In the rows, zero is written as 128.
Each row of numbers stands for one thing and depends on some of the facts below. Use the named rows to name the rest.

There are 3 kinds of fact about the things: geger, groko, pubuzuk.
bakik: pubuzuk b
basku: geger breminom; pubuzuk c
bebre: pubuzuk b
bekluk: geger temir; pubuzuk a
belan: pubuzuk c
bigrar: geger gitre gritam; pubuzuk a
binar: pubuzuk a
bisem: geger drodren; pubuzuk a
bredim: groko stagigra; pubuzuk c
bregen: geger destor lukin; pubuzuk a
bregro: groko gripos; pubuzuk b
breminom: geger tupe binar koza; pubuzuk b
brepidral: geger ziro nitus tekliram; pubuzuk d
brokapor: geger fader gitre; pubuzuk a
brugris: geger renol; pubuzuk d
bubre: geger flugras; groko tuzan; pubuzuk a
bugi: geger zadru buklaplon; pubuzuk a
buklaplon: geger gitre; pubuzuk d
bural: geger bekluk; pubuzuk b
busko: geger famal kador renol; pubuzuk a
dedel: geger tizu; groko floskunel; pubuzuk d
destofun: geger zuklutro; groko nitus; pubuzuk c
destor: pubuzuk b
dibruk: geger koza; pubuzuk d
drafo: pubuzuk a
dredek: geger nitus; pubuzuk b
drelek: pubuzuk b
drobu: groko stamer; pubuzuk b
drodis: groko legan; pubuzuk d
drodren: pubuzuk c
droplek: pubuzuk a
drosapi: geger dredek; pubuzuk c
drotilis: geger grofon; groko nitus; pubuzuk e
drutrem: pubuzuk a
dugin: geger gitre koza; groko nitus; pubuzuk c
fader: pubuzuk c
famal: groko skebrem fazal; pubuzuk a
famo: geger musti belan destor destofun koza; pubuzuk b
fazal: pubuzuk d
fegotro: geger koza; pubuzuk d
fiskem: geger buklaplon; pubuzuk b
flarir: geger gitre; pubuzuk a
floskunel: geger vustan buklaplon; pubuzuk c
flosur: geger zupi; groko dedel drotilis; pubuzuk b
flugras: groko trefli; pubuzuk c
flukos: geger bural truka; pubuzuk e
gepora: geger dugin; pubuzuk a
gikefa: pubuzuk b
giplisok: geger reror legan; pubuzuk c
gista: geger dredek; pubuzuk e
gitre: geger koza; pubuzuk a
giveser: geger gepora bekluk; groko nubuduk fazal; pubuzuk c
gobil: groko merer; pubuzuk a
graflun: geger ziro; pubuzuk c
grebras: geger kador; pubuzuk a
grepi: geger listin petar koza; pubuzuk a
gripos: geger klustom drodren; pubuzuk c
gritam: geger buklaplon; pubuzuk c
grizope: pubuzuk d
grofon: geger pinor; pubuzuk a
grogru: geger tekliram lesutur; pubuzuk a
grutrar: geger nitus; pubuzuk e
guplim: groko nubuduk; pubuzuk c
kador: geger koza; groko klibrul sisi; pubuzuk a
kaplum: geger gitre brepidral; pubuzuk c
kedroklol: geger legan; pubuzuk a
keklin: pubuzuk b
kelalir: pubuzuk a
kestuzik: geger gepora bekluk tizu; pubuzuk e
kigar: pubuzuk a
kirazal: geger stoso koza; groko giveser; pubuzuk a
kistibrer: geger gitre gepora grofon; pubuzuk a
klagris: geger nitus; pubuzuk c
klavu: geger sterin; groko saniklam; pubuzuk a
klazuzam: geger nisir kelalir; pubuzuk c
kleki: geger zomuk bigrar koza; pubuzuk e
klibrul: geger nitus; groko skebrem bekluk; pubuzuk c
klokla: geger rogru; pubuzuk a
kludres: pubuzuk e
klugrol: geger rogru famo; pubuzuk d
klustom: geger fader buklaplon zogo vople; pubuzuk b
kluzom: groko trefli; pubuzuk b
kogrel: pubuzuk a
komuk: geger gripos; pubuzuk a
korik: geger gepora rogru; pubuzuk a
koru: pubuzuk b
koza: pubuzuk e
ladru: groko pledi; pubuzuk a
legan: pubuzuk c
lesutur: geger bekluk; groko gripos stapos; pubuzuk a
lidregra: geger zogo koza; pubuzuk a
listin: geger zupi temir koza; pubuzuk e
listubal: geger nitus buklaplon koza; pubuzuk c
lukin: geger koza; pubuzuk a
lume: geger pinor; pubuzuk a
magunel: geger koza; pubuzuk a
mazun: pubuzuk c
merer: geger muresto; groko pledi pegak rasum; pubuzuk b
mevepluk: geger gitre; groko netres; pubuzuk c
miklo: geger kaplum; pubuzuk a
miplipas: pubuzuk e
moklin: pubuzuk a
mosim: pubuzuk d
mudrin: geger drodren; pubuzuk b
mumim: pubuzuk d
mupan: groko tolus; pubuzuk a
muplur: geger gitre; pubuzuk a
muresto: pubuzuk c
musti: geger koza; pubuzuk d
muve: geger koza; pubuzuk c
nafu: geger gitre; pubuzuk b
netres: geger musti; groko rasum; pubuzuk b
nibam: geger gitre tupe graflun; pubuzuk a
nisir: geger gitre koza; pubuzuk c
nitus: geger gitre koza; groko pledi; pubuzuk a
nosun: geger bekluk; pubuzuk b
nubuduk: geger paflegul koza; pubuzuk e
nupe: geger nisir sterin koza; pubuzuk e
paflegul: geger totrifi; pubuzuk b
pami: geger koza; groko trefli; pubuzuk a
pegak: geger koza; pubuzuk c
peka: geger kigar; pubuzuk a
petar: geger nitus komuk fiskem; pubuzuk c
pinor: geger koza; pubuzuk b
pledi: geger musti tastel; pubuzuk d
plegal: geger dibruk; pubuzuk d
plepakle: geger buklaplon; pubuzuk e
plotirum: geger musti; pubuzuk e
plugra: groko destofun trudruflon; pubuzuk a
plusi: geger putrara; pubuzuk c
pogrem: geger muresto; pubuzuk b
putrara: geger brokapor; pubuzuk d
ralas: pubuzuk e
rasum: pubuzuk a
renol: geger zolil; pubuzuk a
reror: pubuzuk a
retos: geger bisem petar rogru; pubuzuk d
rogru: geger nitus drodren nisir; pubuzuk a
roka: groko nitus zanu; pubuzuk a
rokom: groko fazal; pubuzuk c
saniklam: geger koza vople; groko drodren; pubuzuk b
sifo: geger trokludrem; pubuzuk c
sisi: groko skivun; pubuzuk a
skatul: geger steska; groko stapos; pubuzuk c
skebrem: geger ziro; groko floskunel; pubuzuk c
skedi: geger pledi; pubuzuk a
skiplir: geger koza; pubuzuk a
skivun: geger listin; groko pledi; pubuzuk b
skube: pubuzuk a
sobradum: geger drodren; pubuzuk a
sosta: pubuzuk e
stagigra: groko pledi nitus stamer rasum skivun; pubuzuk d
stamer: geger klokla drodren; pubuzuk e
stapos: pubuzuk d
stapu: pubuzuk c
sterin: geger gobil; pubuzuk c
steska: geger nitus koza; pubuzuk c
stetru: pubuzuk e
stiposkem: geger zizas; pubuzuk d
stoso: geger nitus; pubuzuk c
stufladin: groko fazal; pubuzuk a
sugu: geger listin buklaplon koza; pubuzuk a
tastel: geger musti; groko nitus drotilis; pubuzuk b
tegror: geger flarir; pubuzuk e
teklebren: geger fader; pubuzuk a
tekliram: geger koza; pubuzuk b
temir: geger nitus; pubuzuk b
tistul: geger bredim pami; pubuzuk b
tizu: geger nitus dugin koza; pubuzuk d
tolus: groko grizope trefli skivun; pubuzuk d
tonam: geger korik; pubuzuk c
totrifi: geger nisir; pubuzuk a
traplemo: geger bekluk; pubuzuk a
trefli: geger mevepluk; pubuzuk a
trenal: geger drodren stoso; pubuzuk e
triflem: geger vukul; pubuzuk a
trikloplek: geger plepakle stoso; pubuzuk c
trokludrem: groko sisi stapos; pubuzuk c
trubron: groko merer; pubuzuk c
trudruflon: geger gepora; groko drotilis skivun; pubuzuk b
truka: pubuzuk a
tupe: pubuzuk d
tuzan: geger kistibrer tekliram; pubuzuk d
vaskil: geger bisem pami; pubuzuk c
vatola: geger nisir kludres flugras; pubuzuk a
vazun: geger kistibrer; pubuzuk e
vople: geger grofon koza; pubuzuk a
vudrar: geger ziro; groko drutrem; pubuzuk c
vukul: geger zolil; pubuzuk c
vupok: geger destofun buklaplon pinor; pubuzuk a
vustan: geger temir; pubuzuk a
zadru: pubuzuk a
zanu: groko rasum; pubuzuk a
zeskul: geger gitre; pubuzuk a
ziro: geger fiskem; pubuzuk a
zizas: geger grebras; pubuzuk b
zogo: geger koza; pubuzuk a
zolil: geger nitus; pubuzuk b
zomuk: groko pledi destofun; pubuzuk c
zuklutro: geger drodren bekluk; pubuzuk c
zupi: pubuzuk d

Some things and their rows:
[119 107 108 122 134 137 130 122 110 119 105 120 115 113 114 152 145 128
 125 129 146 112 126 148 140 154 120  98 125 118 132 127 131 152 145 114
 138 110 148 127 124 128] : famo
[108 163 151 141 144 120 117 131 211 211 146 108 184 177 130  96 135 108
 129 102 127 114 168  71 107 147 147 140 121  80 123 122  98  98 106 162
 131 111 101  85 130 119] : flugras
[112 184 157 175 120 109 117  88 197 137 131 140 203 147 182 100  87 141
 148 148  90 122 113  50 152 121 152 167 123 137  90 108  97  80  51 208
 168 131 147  91 133 119] : ladru
[139  72 113  88 105 148 103 112  78 106 120 139  97 129 121 149 136 122
 119 141 120 128 121 152 123 146  99 126 125 144 147 122 136 157 149 107
 147 139 152 155 140 135] : tuzan
[125 107 132 124 131 127 143 135 114 132 113 124 117 112 112 135 143 133
 117 134 134 128 134 137 126 138 114  90 131 109 124 123 140 155 142 119
 126 107 138 165 130 115] : zolil
[149 145 125 122 109 131 127 134 128 121 121 125 119 118 121 132 136 120
 116 132 138 144 134 154 125 120 128 147 132 126 128 141 149 127 142 102
 108 121 151 130 122 150] : miklo
[ 99 195 164 192 129 103 124  87 197 119 116 138 203 139 176  88  83 141
 153 150  91 124 108  66 172 120 159 169 123 140  70 109  94  76  44 201
 160 125 157  96 125 117] : roka
[145 151 147 122 112 132 133 144 126 128 129 135 115 129 118 110 129 125
 109 125 136 144 131 140 105 125 141 117 140 128 134 146 145 129 145 116
  98 112 143 156 109 132] : gepora
[149 147 123 132 140 141 143 150 130 121 133 124 137 107 128 149 137 121
 113 126 152 126 132 146 133 139 140 127 115 117 133 147 136 121 161 103
 118 112 118 119 111 134] : tonam
[116  88 121 120 122 134 107 110  98 112  96 130 100 128 110 133 127 122
 129 137 111 136 127 158 126 145 109 122 130 137 129 116 125 155 137 109
 136 121 146 152 140 117] : brugris
[149 145 164 125 134 130 154 165 137 141 152 120 136 117 118 121 138 121
  99 118 146 129 138 132 118 116 133 120 118 114 113 135 139 123 161 105
  99 118 112 160 117 138] : fader
[ 82 159  80 179 186  74 209 161 121  70 152 111  94 116 109  98 126 154
 186  84 150 126  99 122 160  19 144 119 156 137 123 149 114 101  89 150
  80 192  33  77 126 110] : rokom
[147 146 128 120 116 141 132 128 127 118 118 133 116 124 127 131 127 118
 118 129 144 142 128 151 117 130 141 130 126 126 139 149 136 129 152 109
 103 113 149 124 119 139] : korik
[ 86 165  56 148 147  95 189 122 121  34 125 118  74 123  92  80 148 143
 175  97 158 132 106 147 179  25 149 132 169 130 144 164 115 127  90 141
  67 188  88  84 119 115] : kirazal
[148 140 132 119 111 129 129 132 133 126 120 125 114 119 124 132 131 116
 120 126 139 141 129 152 126 118 126 148 123 133 125 137 143 122 145  97
 106 122 151 125 124 158] : teklebren
[121 111 118 118 147 140 150 120 122 123 102 130 115 110 137 157 126 128
 138 132 152 121 120 136 122 149 119  97 104 118 130 124 118 158 164 108
 116  96 143 126 140 119] : mudrin
[111  88 144 118 124 134 111 121  96 123 115 126  94 146  96 100 128 120
 116 123 117 125 129 143 115 154 117  97 136 135 130 119 115 156 134 121
 125 123 150 178 119 120] : musti
[155 148 131 120 137 143 145 150 138 126 135 125 141 106 125 146 144 120
 110 129 152 132 138 145 129 128 135 131 116 108 124 142 138 127 164 100
 111 115 118 131 115 131] : petar
[121 153 134 160 131 117 123 135 136 133  96 110 113 123 115 117 117 109
 130 109 138 127 128 165 128 135 147 130 131 136 107 133 129 110 128  93
 105 109 153 106 106 163] : klavu

Rows to name:
No name comes twice in this set of rows, the named rows included.
[151  74 130  46  68 163  83  70  97 109 209 180 189 171 202 145 111 161
 117 187  95  85  88   8 150 152 105 142 117 158 169 108 106 141  83 243
 232 190 152 148 148 121] | pledi
[123 108 136 115 129 126 150 134 120 138 117 124 117 109 115 133 144 128
 122 133 138 132 138 134 127 126 101 113 122 107 114 113 139 155 149 108
 119 114 141 169 144 124] | fiskem
[124 112 122 132 138 133 140 133 115 125 103 135 115 102 119 152 137 143
 127 139 129 140 128 142 120 146 122  90 128 114 135 130 142 151 148 122
 128  96 135 153 131 101] | bural
[122 154 136 155 130 123 130 133 145 129  97 107 114 122 115 115 118 108
 133 110 142 127 130 162 129 130 144 138 125 132 107 134 125 116 135  91
  98 109 158 106 113 161] | bubre
[107  85 182 111 138 143 113 144  99 139 143 131 104 151  88  67 123 129
 100 122 107 120 143 138 107 154 119  83 136 135 117 110 101 175 135 124
 110 121 106 230 119  96] | koza
[150 141 123 125 138 136 135 152 128 125 133 114 138 110 120 148 146 116
 111 118 156 115 133 149 145 133 137 133 120 119 128 140 137 120 154  96
 122 125 123 112 108 154] | klazuzam
[114 186 176 165 114 117 119  92 182 122 136 138 198 143 169  77  94 134
 130 152 107 107 111  60 167 131 162 148 122 142  83 110  92  89  63 197
 158 130 167 121 109 130] | gobil
[105 200 162 174 138 119 133 105 215 129 141 129 228 139 147  74 125 133
 127 149 109 108 142  56 189 122 162 158 123  92  75 112  88  86  53 203
 160 129 126 117 113  93] | zomuk
[138 159 132 149 146 127 144 149 155 131 108 110 142  98 110 133 143 114
 116 121 141 142 153 168 143 117 133 148 118 103  97 131 142 115 148  86
 107 109 117 124 124 132] | vudrar
[115  94 109 109 132 148 121  95 109  99  93 135 104 129 126 142 122 113
 141 136 124 132 121 157 127 150 112 130 110 134 132 115 105 164 153  99
 121 116 153 133 145 119] | retos
[148 149 142 140 118 128 132 145 127 129 119 140 111 120 132 127 116 134
 120 132 124 163 119 147  97 132 142 117 139 138 139 148 153 122 145 121
 105 106 133 144 115 122] | truka
[114  89 137 111 122 129 119 112 108 121 107 128 100 134 109 118 126 113
 127 129 115 134 129 147 120 133 101 130 116 134 115 106 119 160 141 103
 120 128 146 168 149 126] | putrara
[149 147 166 115 108 126 140 151 132 141 140 128 114 133 107  91 132 123
 101 123 135 144 138 135 107 118 133 119 137 126 127 144 145 131 140 118
  88 123 144 177 112 138] | gitre
[ 87 158  91 180 183  77 208 164 114  72 141 112  88 105 112 101 122 153
 175  86 148 127  96 135 158  30 146 116 151 145 118 146 121 102 101 132
  79 181  44  87 123 117] | guplim
[112  90 147 125 123 131 115 124  97 125 110 136  98 138 104 108 123 126
 119 128 108 142 127 144 108 144 114 100 138 135 128 117 124 157 134 122
 126 116 139 181 131 104] | zupi

Now the same things, written a new way:
Named rows:
[122 129 112 113 131 101 123 130 147 106 135 146 134 138 132 114 129 138
 106 122 141 150 114 145 140 130 113] : vupok
[150  83 122 122 143 182 153 137  81 188 121 112 132 170 120 145 131 131
 105 120 103 109 152 134 147 175 131] : destofun
[110 126 118  88 126 138 142 140 145 111 135 128 126 135 133 126 123 115
 131 121 141 116 118 132 122 131 106] : famo
[113 128 138  94 124 151 137 139 123 114 133 126 125 133 127 141 145 113
 143 148 131  99 123 129 124 137 123] : belan
[113 137 136 108 111 150 131 129 140 120 121 127 125 123 130 136 137 115
 139 146 131  96 117 123 117 143 126] : sterin
[131 134 139 120 150 106 110 132 103 112 136 154 137 135 138 127 155 137
 126 145 124 136 122 149 139 129 132] : gepora
[129 134 126 117 138 105 112 131 137 111 136 151 138 139 136 119 139 141
 118 134 139 145 117 147 133 128 124] : kistibrer
[141 156 145 122 154 111  98 131 111 120 139 155 146 145 145 129 163 128
 127 159 122 134 124 148 135 128 145] : gitre
[123 141 119 108 144 102 117 138 114 110 141 146 136 129 130 129 150 125
 113 135 126 130 127 142 160 137 118] : rogru
[122 129 114 150 123 108 146 153 140 117 157 112 111 106 103 115 111 103
 111 115 129 139 126  90 161  92 144] : retos
[113 132 130 121 104 138 134 108 129 128 103 135 125 105 138 134 129 125
 137 130 120 101 105 129 116 138 117] : bakik
[113 128 141 148 120 105  99 110 116 120 113 150 135  97 136 129 147 150
 130 137 111 117 108 147 129 146 122] : reror
[131 133 132  92 135 141 144 125 112 115 118 142 126 143 144 133 136 122
 139 141 133 119 113 132 121 119 130] : zolil
[105 124 123 113 135 103 111 144 152 103 149 142 134 130 130 119 134 141
 116 118 139 138 120 148 128 136 105] : bregen
[123 117 140 165 130 113 139 152 131 114 150 122 110 110 110 118 108 122
 133 123 128 147 119  99 133  85 155] : brugris
[104 122 135 133 131 131 138 159 131 109 160 100 124 104 128 123  91 108
 131 119 135 125 139 100 113  75 145] : plotirum
[108 126 137 161 112 127 133 131 112 127 129 106 123  73 128 132  94 119
 135 123 120 109 132  94 120  83 153] : ralas
[171  94 153 119 134 159 125 126  90 168 125 111 138 175 107 103 119  94
 123  93 139  96 193 162  97 176 126] : tastel
[143 151 138 106 118 151 133 122 125 129 113 134 131 138 136 139 149 106
 137 162 131 104 116 119 127 133 145] : fader

Name these rows:
No name comes twice in this set of rows, the named rows included.
[124 142 126  95 123 143 134 130 143 121 128 131 131 135 138 129 130 113
 132 136 132 109 117 127 119 131 123] | paflegul
[ 99  65 134 169 150 168 119 146 125 204 120 151 157 131 137 148 120 210
  75 122  52 131  97 129 150 182 131] | rasum
[114 131 136  97 125 143 135 129 135 115 126 135 127 131 137 130 131 123
 141 133 133 112 113 135 110 130 119] | zizas
[192 100 150 136 124 168 133 122  90 177 117 110 134 185 109 114 131  94
 117 112 140  91 176 162 101 173 149] | zomuk
[140 141 123  97 118 145 149 119 147 120 113 133 126 150 131 130 127 120
 130 147 151 125 108 125 119 122 135] | kaplum
[137 158 114  96 148 157 130  78 152 177  80 119 128 153 104 139 109 158
 164 139 127 179 169  69 134 150  98] | skebrem
[136 143 121 106 104 144 145 115 158 122 108 132 127 136 129 129 123 118
 125 141 145 116 106 121 123 136 131] | plusi
[131 145 113  93 118 139 143 124 155 120 123 132 130 145 137 123 119 112
 121 131 142 122 111 126 123 127 121] | klustom
[135 128 136 161 135 112 141 149 141 117 151 124 115 123 114 112 111 115
 124 131 132 152 120  95 137  78 160] | brepidral
[112 128 126 123  98 136 135 108 139 124 100 135 123 104 137 133 120 130
 133 122 126 102 101 127 114 138 115] | pogrem

